Below are the code and all the weights of a small trained network. Each question names an input and a class and asks about switching units off, where a switched-off unit gives its printed mean instead of its output.

import numpy as np


def w(rows, s, z=0):
    codes = np.array(rows[::2]) - 128.0
    scale = np.full(codes.shape[1], s)
    scale[-1] = z or s
    return codes * scale


def f(y):
    return np.maximum(y, 0)


def log_softmax(a):
    a = a - a.max(-1, keepdims=True)
    return a - np.log(np.exp(a).sum(-1, keepdims=True))


def net(x, mask):
    res = np.array(x, float).reshape(1, 4) / 4 @ E
    y = f(res @ A[0][:, :-1].T + A[0][:, -1])
    res = res + np.where(mask, y, B[0][:, -1]) @ B[0][:, :-1]
    return log_softmax(res[-1] @ U[:, :-1].T + U[:, -1])


A, B = {}, {}
E = w([
[241,48,96],'x0',
[188,183,244],'x1',
[128,129,128],'x2',
[178,226,15],'x3',
],0.011)
A[0] = w([
[58,197,140,154],'N0',
[92,115,74,115],'N1',
[250,99,114,102],'N2',
[85,30,12,98],'N3',
[159,163,75,6],'N4',
[197,78,122,98],'N5',
[175,87,97,175],'N6',
[154,109,114,142],'N7',
[164,53,98,168],'N8',
[134,154,94,52],'N9',
[204,80,99,107],'N10',
[104,65,171,51],'N11',
[57,72,227,130],'N12',
[149,184,112,109],'N13',
[171,172,181,142],'N14',
[19,180,106,156],'N15',
[138,195,74,43],'N16',
[143,245,65,74],'N17',
[64,57,62,24],'N18',
[59,106,62,98],'N19',
[183,187,92,47],'N20',
],0.013,0.002)
B[0] = w([
[62,157,173,182],'N0',
[173,145,154,175],'N1',
[71,139,162,213],'N2',
[204,160,171,254],'N3',
[115,87,106,171],'N4',
[79,134,153,190],'N5',
[69,188,167,189],'N6',
[42,162,130,157],'N7',
[16,156,147,203],'N8',
[138,99,105,153],'N9',
[61,183,121,201],'N10',
[141,78,35,188],'N11',
[141,33,104,237],'N12',
[147,68,71,157],'N13',
[247,191,254,176],'N14',
[46,173,171,194],'N15',
[103,87,79,175],'N16',
[143,59,86,197],'N17',
[213,121,163,208],'N18',
[198,187,185,193],'N19',
[146,94,61,174],'N20',
],0.0073,0.016)
U = w([
[35,194,142,78],'0',
[250,184,168,255],'1',
[133,51,72,42],'2',
],0.018,0.001)

Each question gives the input, the list of numbers given to net, and the class t.
The units are the neurons (one row each of A and B). Each row of codes is followed by its name. A weight is (code - 128) times the scale printed after its matrix; where a second scale follows, it is the last column's (A, B and U).
mask holds one flag per neuron, in row order. A switched-off neuron (its flag False) gives its mean, the last column of its row in B, instead of its output. The means were averaged over made-up inputs and are rounded, as every weight is.
A unit's drop is (log p(t) with every unit on - log p(t) with that unit switched off) / (log p(t) with every unit on - log p(t) with every unit switched off).
The circuit of an input: a set's keep is (log p(t) with only the set's units on - log p(t) with every unit switched off) / (log p(t) with every unit on - log p(t) with every unit switched off). Starting from the 12 units with the biggest drops (on a tie, the unit counted first), units are removed one at a time, each time the one whose removal leaves the highest keep (on an exact tie, the one counted first), for as long as the keep stays at least 0.8.
units of the circuit, in order: the units of the circuit, biggest drop first
top k neurons: the k neurons with the biggest drops, biggest first
drop when u is switched off: that unit's drop, to one decimal
input [-5,6,-7,8], class 2: units of the circuit, in order : N17, N16
input [-7,-8,6,-6], class 1: top 2 neurons : N18, N19
input [-5,-4,-5,-7], class 2: units of the circuit, in order : N12
input [-4,-6,5,7], class 2: top 3 neurons : N17, N16, N14
input [2,-2,-7,3], class 2: top 4 neurons : N14, N15, N0, N17
input [6,-2,-8,8], class 2: top 2 neurons : N17, N20
input [-5,-8,8,8], class 1: top 2 neurons : N19, N3
input [6,-6,8,5], class 0: top 2 neurons : N8, N10
input [3,3,5,-4], class 2: top 2 neurons : N3, N19
input [-2,-6,2,8], class 2: top 4 neurons : N17, N16, N14, N4
input [-2,2,-3,-4], class 2: drop when N3 is switched off : 0.1
input [-5,-5,7,7], class 2: drop when N17 is switched off : 0.6
input [6,0,2,6], class 0: drop when N10 is switched off : 0.3
input [3,-5,-5,-1], class 1: units of the circuit, in order : N3
